k_273: [ 65 103 140 123 100 100]
k_719: [118 127 124 122 123 120]
k_15: [ 94 112 152 113  98  95]
k_877: [129 128 130 127 128 128]
k_436: [ 79 143  57  87 130 101]
k_38: [113 156  63  70 123  88]
k_751: [126 131 141  95 108  94]
k_651: [ 79  57  57  87 124  57]
diff k_15: [ 94 112 152 114  98  95] : 4, [113]
diff k_436: [ 79 143  57  87 130 102] : 6, [101]
diff k_436: [ 79 143  56  87 130 101] : 3, [57]
diff k_877: [129 128 130 127 127 128] : 5, [128]
diff k_15: [ 95 112 152 113  98  95] : 1, [94]
diff k_436: [ 79 143  58  87 130 101] : 3, [57]
again k_651:  : [57]

k_751: [118 164 111 138 150 152]
k_15: [140 138  53 105  53 158]
k_436: [162  85 102 160 123  89]
diff k_15: [140 138  53 106  53 158] : 4, [105]
again k_15:  : [53]
diff k_751: [118 164 111 137 150 152] : 4, [138]
diff k_15: [140 138  53 105  53 159] : 6, [158]
[118 164 111 138 150 152] : k_751
diff k_436: [162  85 102 159 123  89] : 4, [160]

k_651: [118 135 124  96 108  97 126 106 127 141  81 108 126  97  95  93 135 121
 118  95 123 139 107 122  86 118 114 100 127  90 128  87 142 116 123]
k_436: [138 118 125 156 155 152 125 140 133 115 175 157 131 148 165 161 124 134
 139 154 143 113 150 131 169 143 147 164 125 161 126 167 109 134 134]
k_38: [145 115 136 164 154 165 133 159 127 105 186 152 129 168 171 174 111 134
 141 167 121 115 151 139 175 135 147 163 129 175 118 181 112 147 121]
k_719: [116 125 121 114 122 113 125 117 126 121 110 118 121 110 113 106 133 122
 116 109 120 122 124 131 108 128 124 114 123 111 120 104 127 119 121]
k_627: [109 130 103  73  92  72 119  94 116 141  55  96 132  81  68  76 143 124
 114  72 141 138  84 122  56 109 106  87 114  67 141  61 135 112 140]
k_863: [147 125 139 176 158 175 128 163 136 114 189 162 126 172 180 174 118 139
 136 176 131 121 162 125 186 146 151 167 133 182 128 186 118 142 126]
[145 115 136 164 154 165 133 159 127 105 186 152 129 168 171 174 111 134
 141 167 121 115 151 139 175 135 147 163 129 175 118 181 112 147 121] : k_38
[138 118 125 156 155 152 125 140 133 115 175 157 131 148 165 161 124 134
 139 154 143 113 150 131 169 143 147 164 125 161 126 167 109 134 134] : k_436
diff k_627: [109 130 103  73  92  72 119  94 116 141  55  96 132  81  67  76 143 124
 114  72 141 138  84 122  56 109 106  87 114  67 141  61 135 112 140] : 15, [68]

k_273: [206 131 147 206]
k_627: [150 136 173 185]
k_952: [120 140  72  71]
k_436: [138 120 108  88]
k_877: [151 114 134 140]
diff k_877: [150 114 134 140] : 1, [151]
diff k_877: [151 113 134 140] : 2, [114]
diff k_952: [120 140  73  71] : 3, [72]
again k_273:  : [206]

k_15: [ 93 144 124 127 151 146 124 154 124 125 126  98 134 142 165 129 128  83
 169 158 121 149 120  84  90]
k_651: [ 81 119 148 163 137 121 143 117 163 173 167  75 161 137 121 152 163  88
 130 118 153 114 157 113  77]
k_918: [137 161 138  57 105 167 141 175 121 109  75 145  43  90 149 130  71 134
 129 145 133 137 128 127 143]
again k_15:  : [124]
diff k_15: [ 93 144 124 127 151 147 124 154 124 125 126  98 134 142 165 129 128  83
 169 158 121 149 120  84  90] : 6, [146]
[ 81 119 148 163 137 121 143 117 163 173 167  75 161 137 121 152 163  88
 130 118 153 114 157 113  77] : k_651

k_651: [186  95 151  65 141 204  94 152  86 112 162 182  57  72 127  73 164  94
 133  41  75 141 162 146 110 118 115 163  95 136 155 135]
k_38: [121 122  76 136 150  51 137  95 184 169 163 148 154 147 139 124  76 110
  77 154 161 168 113 161 155 197 161 128  91  97 161  93]
k_273: [148 142 127 141 120  91 116 143 120 124 124 112 153 129 135 142 138 138
 145 129 112 134 142 125 142  94 102 123 141 135 107 149]
[186  95 151  65 141 204  94 152  86 112 162 182  57  72 127  73 164  94
 133  41  75 141 162 146 110 118 115 163  95 136 155 135] : k_651
[148 142 127 141 120  91 116 143 120 124 124 112 153 129 135 142 138 138
 145 129 112 134 142 125 142  94 102 123 141 135 107 149] : k_273
diff k_651: [186  95 151  65 141 204  94 152  86 112 162 182  57  72 127  73 164  94
 133  41  75 141 162 146 110 118 116 163  95 136 155 135] : 27, [115]
diff k_38: [121 122  76 136 150  51 137  95 184 169 162 148 154 147 139 124  76 110
  77 154 161 168 113 161 155 197 161 128  91  97 161  93] : 11, [163]
[121 122  76 136 150  51 137  95 184 169 163 148 154 147 139 124  76 110
  77 154 161 168 113 161 155 197 161 128  91  97 161  93] : k_38
diff k_273: [148 142 127 141 120  91 116 143 120 124 124 112 153 129 135 142 138 138
 144 129 112 134 142 125 142  94 102 123 141 135 107 149] : 19, [145]

k_15: [144 106 179  85 172 209]
k_436: [119 119 119 119 181  48]
k_918: [ 77  93 214 154 188 116]
diff k_918: [ 78  93 214 154 188 116] : 1, [77]
diff k_436: [119 120 119 119 181  48] : 2, [119]
again k_436:  : [119]
diff k_918: [ 77  93 214 154 189 116] : 5, [188]
diff k_15: [144 106 179  85 172 210] : 6, [209]
diff k_918: [ 77  93 214 154 188 115] : 6, [116]
[144 106 179  85 172 209] : k_15

k_627: [145 131 120 142 199 116 159 152  68]
k_15: [132 121 121 106  57 136  79 128 207]
k_651: [143 116 121  93  73 127  79 138 167]
k_436: [143 116 121  93  73 127  87 138 167]
k_952: [ 91 155 161 177 138 154 166  88 151]
k_918: [153 110 126  77  74 122  92 128 157]
k_751: [112 135 135  67  67 114 136 130  96]
k_877: [152 128 124 129 192 115 157 147  70]
k_273: [112 135 135 133  67 148  99 124 197]
k_719: [141 114 120  92  75 125  89 134 162]
k_863: [ 92 151 156 171 121 154 151  93 163]
diff k_918: [153 110 126  77  75 122  92 128 157] : 5, [74]
diff k_15: [132 121 121 107  57 136  79 128 207] : 4, [106]
diff k_918: [153 109 126  77  74 122  92 128 157] : 2, [110]
diff k_877: [153 128 124 129 192 115 157 147  70] : 1, [152]
again k_863:  : [151]

k_863: [117  62 145 122 146 122  83 144]
k_952: [132 195 131 116 127 143 147 147]
k_436: [160 193 126 138 140 153 140 126]
k_877: [131 156  97 130 141 106 132 141]
k_273: [124 109 173 133 150 116 146 139]
k_719: [105 194 161 140 135 149 105 105]
diff k_952: [132 195 132 116 127 143 147 147] : 3, [131]
again k_719:  : [105]
again k_877:  : [141]
again k_863:  : [122]

